What each symbol does to the units:
x61 q x659
x61 y x520
x61 d x115
x269 y x991
x269 k x998
x269 r x631
x301 y x765
x301 s x631
x301 k x426
x179 y x372
x179 s x659
x179 d x426
x478 s x991
x478 k x963
x478 r x765
x902 q x634
x902 y x747
x902 e x864
x902 s x177
x902 k x772
x902 r x313
x902 d x943
x888 q x544
x888 y x218
x888 e x115
x614 q x142
x614 y x204
x614 e x177
x614 s x864
x614 k x178
x614 r x419
x614 d x347
x432 y x289
x432 e x631
x432 k x544
x142 q x614
x142 y x115
x142 e x218
x142 s x152
x142 k x131
x142 r x861
x142 d x520
x517 y x21
x517 r x659
x517 d x998
x520 q x347
x520 y x61
x520 e x138
x520 s x842
x520 k x322
x520 r x398
x520 d x142
x177 q x218
x177 y x544
x177 e x614
x177 s x902
x177 k x289
x177 r x467
x177 d x787
x765 q x452
x765 y x301
x765 e x772
x765 s x178
x765 k x864
x765 r x478
x765 d x576
x679 q x991
x679 k x861
x679 r x131
x398 q x21
x398 r x520
x398 d x861
x954 q x289
x954 e x131
x954 k x218
x231 e x21
x231 r x787
x231 d x467
x787 q x138
x787 y x500
x787 e x347
x787 s x943
x787 k x535
x787 r x231
x787 d x177
x253 y x963
x253 s x998
x253 r x426
x857 k x21
x857 r x958
x857 d x991
x347 q x520
x347 y x659
x347 e x787
x347 s x372
x347 k x958
x347 r x21
x347 d x614
x33 q x963
x33 s x861
x33 r x152
x631 q x74
x631 y x178
x631 e x432
x631 s x301
x631 k x204
x631 r x269
x631 d x810
x138 q x787
x138 e x520
x138 d x218
x810 y x958
x810 k x659
x810 d x631
x772 e x765
x772 s x289
x772 k x902
x544 q x888
x544 y x177
x544 e x204
x544 s x747
x544 k x432
x544 r x200
x544 d x500
x115 q x204
x115 y x142
x115 e x888
x115 s x590
x115 k x74
x115 r x579
x115 d x61
x289 q x954
x289 y x432
x289 e x178
x289 s x772
x289 k x177
x289 r x129
x289 d x535
x21 q x398
x21 y x517
x21 e x231
x21 s x414
x21 k x857
x21 r x347
x21 d x419
x958 q x322
x958 y x810
x958 e x535
x958 s x576
x958 k x347
x958 r x857
x958 d x178
x452 q x765
x452 s x131
x452 k x152
x991 q x679
x991 y x269
x991 e x129
x991 s x478
x991 k x419
x991 r x178
x991 d x857
x200 y x467
x200 e x998
x200 r x544
x861 q x419
x861 y x579
x861 e x671
x861 s x33
x861 k x679
x861 r x142
x861 d x398
x131 q x178
x131 y x74
x131 e x954
x131 s x452
x131 k x142
x131 r x679
x131 d x322
x671 q x467
x671 e x861
x671 r x218
x129 e x991
x129 k x467
x129 r x289
x372 q x842
x372 y x179
x372 e x943
x372 s x347
x372 k x576
x372 r x414
x372 d x864
x998 q x579
x998 y x419
x998 e x200
x998 s x253
x998 k x269
x998 r x204
x998 d x517
x218 q x177
x218 y x888
x218 e x142
x218 s x634
x218 k x954
x218 r x671
x218 d x138
x659 q x61
x659 y x347
x659 e x500
x659 s x179
x659 k x810
x659 r x517
x659 d x204
x535 e x958
x535 k x787
x535 d x289
x414 s x21
x414 r x372
x414 d x963
x579 q x998
x579 y x861
x579 r x115
x943 e x372
x943 s x787
x943 d x902
x842 q x372
x842 s x520
x842 d x152
x590 q x426
x590 y x152
x590 s x115
x963 q x33
x963 y x253
x963 e x313
x963 s x419
x963 k x478
x963 r x864
x963 d x414
x152 q x864
x152 y x590
x152 e x634
x152 s x142
x152 k x452
x152 r x33
x152 d x842
x322 q x958
x322 k x520
x322 d x131
x419 q x861
x419 y x998
x419 e x467
x419 s x963
x419 k x991
x419 r x614
x419 d x21
x467 q x671
x467 y x200
x467 e x419
x467 s x313
x467 k x129
x467 r x177
x467 d x231
x204 q x115
x204 y x614
x204 e x544
x204 s x426
x204 k x631
x204 r x998
x204 d x659
x864 q x152
x864 y x426
x864 e x902
x864 s x614
x864 k x765
x864 r x963
x864 d x372
x747 y x902
x747 e x426
x747 s x544
x500 y x787
x500 e x659
x500 d x544
x74 q x631
x74 y x131
x74 k x115
x426 q x590
x426 y x864
x426 e x747
x426 s x204
x426 k x301
x426 r x253
x426 d x179
x178 q x131
x178 y x631
x178 e x289
x178 s x765
x178 k x614
x178 r x991
x178 d x958
x313 e x963
x313 s x467
x313 r x902
x576 s x958
x576 k x372
x576 d x765
x634 q x902
x634 e x152
x634 s x218

The rows follow the links: the fewer symbols apart two units are, the more alike their rows tend to be.

Each row is also shifted at random along 5 hidden directions that mean nothing.

Some units, each with a row of numbers:
x842: [-200 -258 -239 -149 -471   77 -321 -555  292  259 -333 -359 -212 -218   99  573 -120 -268 -456  154  141 -149 -261 -502 -323   82  309 -506  -94  296 -504  -20  -13  260   62   30  156  211 -188 -251  160  140 -289  -93 -134  143   76 -104  198  229]
x634: [ 227   11 -349 -407 -267  -18    9 -164  235  176   50 -139 -147  374  141  446  290 -175 -405  347  357 -581  -29 -424 -309  134  380  252  686  122  -46  378  142   -2 -135  657  278  510  -49  -69 -108  721 -197 -411 -125    1  268  -60  -42  382]
x772: [ 1154   132   -47   303   -60   -65   646   190   -40  -504   145   207    36    72    66  -171  -789   136   399   -82   197   420   220   247    -9   106   414   657   199    14   139   361   545  -163  -752  -248  -485    40   710   209   287  -665   245    20   -13   134   181 -1084  -161  -616]
x253: [  43  165  472 -530  341  124  167  584  200 -442   73  923  422   22  402 -165  528  531  487 -113  474  -31 -252  300 -447  -83 -408  149 -292  208  140   40  247 -132   31   -5 -278  -69 -337  -27  -52  303 -156 -104 -235  141  -36  120 -282   56]
x204: [ 359 -242   47 -235  117   39  194   -3 -612  126   90  446  341 -162  125 -193  348 -195  -83  -53  279 -172  117  429  331  306 -228    2 -220 -244  487 -258 -431  -64  427  347 -245  -88 -250   71 -355  182   58   39  201 -121 -517  169  255  227]
x943: [ 616   38   37 -238  -33   14 -332 -419   81  315  486 -419   95    4  150  718    3  578 -211 -497   92  180 -373 -634 -483   21    9 -108  140  -60  197 -131  413   94 -288    1   49  417  245  187  162  140 -262 -475   12  519  182 -463  300  168]
x426: [ 491  162  410 -424  -46  256   78  362 -194 -237  216  697  566  -35  601 -189  -50  341  443  -81  754 -151  -56  404 -386  371 -270  -88  -84 -204  265  196  109 -412  246 -108 -406   61   73 -112 -241  105 -253   -2  -51  250 -250 -322 -120  -91]
x200: [ 473  351  477    7  -85  -17  386  223 -405    7  174  363 -415 -129    1  -53 -123  377  382  -55  -50 -210  123  405  334  277 -491  133  199 -253  518 -370 -126 -119  317 -117 -256 -573  -23  110 -178  220  -17   22  208 -281  -94  157 -546   -1]
x414: [1179  139  436  234   78    4 -159  -89  172  -92  164   59  -82 -549 -104  249 -354  378   -2  -49  201  227 -412 -416 -506  224   24 -319 -409  434 -139  -52  130  477 -221 -406 -502 -258  273 -238  291 -146  -34   85  359  375 -237 -289  -64  -90]
x747: [ -271    34   484  -256  -469   180   392   143  -664   235  -773   229  -292  -178   407  -496  -415  -399   -64    74    48  -521  -149   280   438   312  -377   123   173  -583    44  -170  -163  -754   507  -275  -161 -1142  -646   126  -296   493  -184  -136   735    55   -27   -47  -506    50]
x765: [1245   49  -62  238   10 -153  290  146  -70   75 -137  -49  427  536 -194 -383 -343 -309   72  275  -55   55  185  228  -22   15  604  463  -91 -436  133  531  -40   16 -395  -14  160 -243  444 -114   98 -386   21  437   62  478 -263 -781  306 -124]
x33: [ 257  482  125  195 -109  179  132  469  667 -365 -201  343 -563 -614  193 -136 -633  228  480  619  624 -303   33 -119 -529  248  278   62   35  608 -328  523  299  -39 -137 -275 -421 -139  212 -600   46   25  -58  375  128  -82    7  115 -787 -290]
x129: [ 622  272  -32   46  455 -229  124  241  252 -329  601 -199  169  886 -509  343  293  479  417 -106 -225  206   97   97 -234 -431  182  368  709 -161  228  158  451  -75 -563  199  339  631  407  433  138 -306   -3    1 -217   43  310  -19  149  -58]
x152: [ -26  -79 -292 -184 -452   -6   63 -294  118  156 -210 -352   30  151   70  276   63 -360 -391  516  416 -539  322 -422 -318  305  487  205  366  -95  -60  450 -351  323  -21  536   89   28  -67 -352 -145  428  -16   -9  -42   42 -196  -35  272  484]
x218: [ 188  272 -633   11  -98   49  124  112  252 -265  365  106 -179   -8  397  288 -132  119  -61  151  324 -432   31 -261 -228  297  385  213  520  262    7  163  453 -160  -20  422  121  823  709 -174  -35  307  159 -258 -169 -436  376   66 -196  -15]
x902: [ 698   20   25 -216  -12   81    0 -185 -223  479   19 -190  369  234  180  -62   52  -42 -171  -72  -39 -508 -365 -547 -292  272  168  523  636 -381  393  288  246  -76 -102  325  306   20   52   27 -172  692 -153 -465  535  461  -64 -413   23  307]
x74: [-576  -55 -263   76 -252  -90  223  142   31  -48 -196   84   99  376   23  -94  262 -124  -51  333  240  259  357  706  188  -72   60  -91   25 -208 -154  153 -231 -263  158  166  202  155  -96  -27  -84 -149   20  110 -662 -400  -83  -28  121  -45]
x61: [ -215   128  -174   -21    67   194  -490   649   346    14  -242   205   -95  -237   814  -137  -160   328   193  -273   297   134  -695   230  -168   401  -221 -1039  -380   155  -451  -126   285  -794   552  -286    80   578   215  -121  -127   122  -262   -94  -320  -207    76   364  -344    11]
x398: [ 864 -108 -193  331  101  -60 -255  -21  157    1 -725  -26 -493 -611 -234 -334 -345 -634 -241  340 -433 -104 -576 -215  455  311  227 -617 -556  739 -528 -415 -222  276  284  -53 -211 -416 -223 -287  253    4  264  387  294 -419  336  318 -429  259]
x269: [-468  174  384    9  280  -76  236  275   52 -320  -99  265  -83  283 -170 -292  127  105  448   22  -29  309  224  674  221 -363 -375  -69   28 -350 -102  110  -95 -383  -16 -422 -116 -381 -291  288 -169 -345  -52  426 -297  -89  -35  234 -164 -317]
x313: [ -24  292  332 -296 -157  -34  182 -358  -92  157  349 -363  -25  225 -391  500  458  240 -201  -39  -83 -364  143 -517 -523 -481 -245  793  695 -110  465  134  -71  360 -210  233  363 -192 -232  139   70  542 -192 -299  312  335 -117   13    4  250]
x991: [-492 -112   92   76  732   92   40   50  377 -559    3  150  250  460 -586 -282  364   40  278   77 -467  351  271   53   44 -681  163  361  -15   60    4  158  -28  176 -541  -69  274  144 -150  270  134 -206  134  176   30   64  187  284  163  -88]
x861: [  49  247 -206  141 -169   63   69  142  325   41  392 -109 -349 -201 -266  222  -74  154   27  567  212 -376  206 -290 -222   80  236  -60  197  325   87  286 -235  356   20  189  104  190  411 -357  133  216   70  401   24 -425 -281  619 -215  209]

Start here and follow the symbols in turn, left to right. Where do you end up?
Answers are names.
[ -46   23 -438  252   32 -122 -385  -30  502   50  190 -469   -2  175  -25  192  123  -36 -164  -30  -44  426  -26   82 -240 -219  414 -442  -81   74 -444  230  252   -8 -224  100  262  902  355  -56  357 -339  -77   93 -646  -25    9  -51  218  109]
d d k d -> x142
[ 331  300 -213  385   22 -155  327  202  371 -150 -270 -214 -473  161 -493 -340 -355 -173  330  740 -121   10  175  203  273   29  474  -75  100  -42 -243  440 -196   -2  -63 -232  -31 -323  100   -9   -8 -457  111  666  -59 -490   72  296 -364  -72]
r e k -> x218
[-162  217  335  -15  541  264   21  349  229 -185  469  392  103 -430 -205 -129  -39  410  447  -66   68  -80  209 -214 -392 -122  -90  403  -78  486  157   41  -54  442 -194 -143 -279   43  342 -101  134  229  287  276  347  -52  -85  508  -70    7]
y s r k -> x301
[-479  448 -226  304 -746  -86   98 -189  271  588  248 -809 -205  602 -263  335 -314  176  -12  465  362  -93  541   84 -506  -69  502    7  514 -489 -134  969 -223 -391 -231 -111  364  186  422 -223  107 -561 -393  373 -408  257 -539 -281   71 -178]
s q q -> x131
[ -58  107  328 -277  457  209    4  713  -18 -169   74  655  292 -143  322 -534  367  304  406 -206   98 -186 -368  362   -1 -139 -574 -104 -182   76  101 -160   46 -377  351 -152  -94 -127 -238   88   14  255 -170  142  192  -79  -51  751 -352  118]
r r q y -> x861
[ -18 -188 -266  281  513  -64  107  189   39 -360  -96  243  376  201 -219 -526 -252 -239  172   43 -224  469  374  315  251 -212  295  447 -183   92   46   82   67  114 -490 -150   72  202  229  164  268 -453  339  202   22  169  190 -267  395 -398]
k q y k -> x74
[-212 -206   96  105 -475    5  188 -414 -715  179  339 -150 -188 -383   17  724  -20  212 -316 -425  -73  443    3 -145  473  310 -446 -222  -55 -123  320 -813 -176  268  229   48 -482 -442 -278   90 -276  -84  139 -304 -102 -155 -295 -351  182 -174]
e k y r -> x857
[ 409 -653 -223  123  487  120 -496 -622 -451  103 -483   -3  245 -534 -170  -61   34 -699 -635 -358 -574   69 -227 -443  390   91   15 -159 -827  519 -217 -747 -388  727  117  133  -81 -282 -331   53  -40  113  323 -109  547  169  262  -35  627  400]
q q -> x347
[ 392 -222 -305 -260  354  172  -38 -256 -416  172  137   85  338   58 -163  156   99 -451 -434 -336 -358 -648   -7 -275  208  122  182  646  513  -67  643 -288  127  380 -107  797  363  168   53  315  -71  791  244 -482  716  -15  174 -111  303  488]
k s k e -> x864
[ 862   80  157  -26    5  259   50 -177 -166  147  250  139  340 -105   11   67 -467   39  212  227  487 -363  241 -398 -399  361  488  428  103 -172  261  440 -143  139 -110   13 -345 -121  509 -258  -67  140 -104  148  537  432 -524 -480  140  -37]
r s e q -> x671
[ 628 -117 -358  221   76 -383  -84 -281  -75 -135  549 -423  112  320 -306  601  267  192 -185 -644 -232  624  307    8   88 -437  168   39   13   52  239 -301  304  499 -613  231   -2  733  363  452  320 -507  187 -403 -430  181  228 -691  555 -261]
k s e -> x372
[ 975 -118  -79  118  351 -131 -142  338   33 -246  170  290  397  179  291 -230  -23  178  278 -383  104  719 -383  649  124  110 -147 -663 -702  -27  -74 -297  250 -350  -79 -162 -196  352  388  193  107 -715  152  -56 -719   41    2 -459    7 -396]
d r y -> x991
[-191   26 -436  184 -171   86 -424 -199  340   38   15 -243 -203 -441  150  325 -235  182 -126   62  202   61 -154 -249 -128  296  262 -723 -244  430 -447  -35   27   87  111  -88 -175  372  493 -348   41 -162   73   88 -155 -346  -17  192  104  161]
y d e -> x888
[ 130   30 -204   -8 -753   65  492  -49 -445   22  -36   98 -339 -197  183   60 -183 -213 -171  268  256 -362  243  274  598  608 -125  -99  177 -158  233 -162 -215 -127  456  301 -224  -84 -138  -50 -418  197  320  -66  -99 -795  -57   42 -299  -15]
y q k -> x289
[-639  106  -20 -363 -231   68  136  178  160  -83 -240  100 -174  -76  -73 -183  572 -222 -124  435  183 -252   33  360  220   20 -311  -35   48   83  -76  -60 -499   -8  528  291  131 -263 -598 -134 -146  452 -109  175 -117 -546 -237  765 -305  402]
y s q -> x963
[ 308 -222   77   37  -31 -102 -122 -197 -467  206 -146   79   78 -375  167   67  -56  107  -82 -355   41  254 -121  127  471  500 -401 -659 -598   27   89 -627 -244  -40  424 -178 -399 -273 -169  114 -133 -276   46  -65  156  -60 -227 -105  204   18]
s d e y -> x902
[-1207  -260  -486   155   -99   -20  -120   112   308   -82  -502  -290    11   357  -251  -385    98  -537  -244   413  -194   -96   396   205   109  -382   281   284   -21   -91  -358   424  -206    44   -95    94   481   355   -99    73   143   -46   146    59  -395   -96   306   134    65    24]
d k r -> x398
[  57  187  302 -295  112   95  -46 -191  344 -110  477  157  379 -121 -301  424  781  338  104   56  201 -197  212 -501 -751 -423 -100  661  239  244  355  257  -29  729 -485  167   28  160 -139 -269  233  381 -184 -104   69  350 -354   69  212   94]
y s -> x998
[-804 -254 -308 -402 -324  124   55 -263 -243  344 -278  -54  239  180  -72   46  844 -559 -471  393  151 -356  238  223  279   99 -126 -109  138  -81  136  -86 -578   39  583  701  222   68 -620  -55 -411  612  -76 -118 -294 -408 -323  495  132  611]
r r q d -> x659
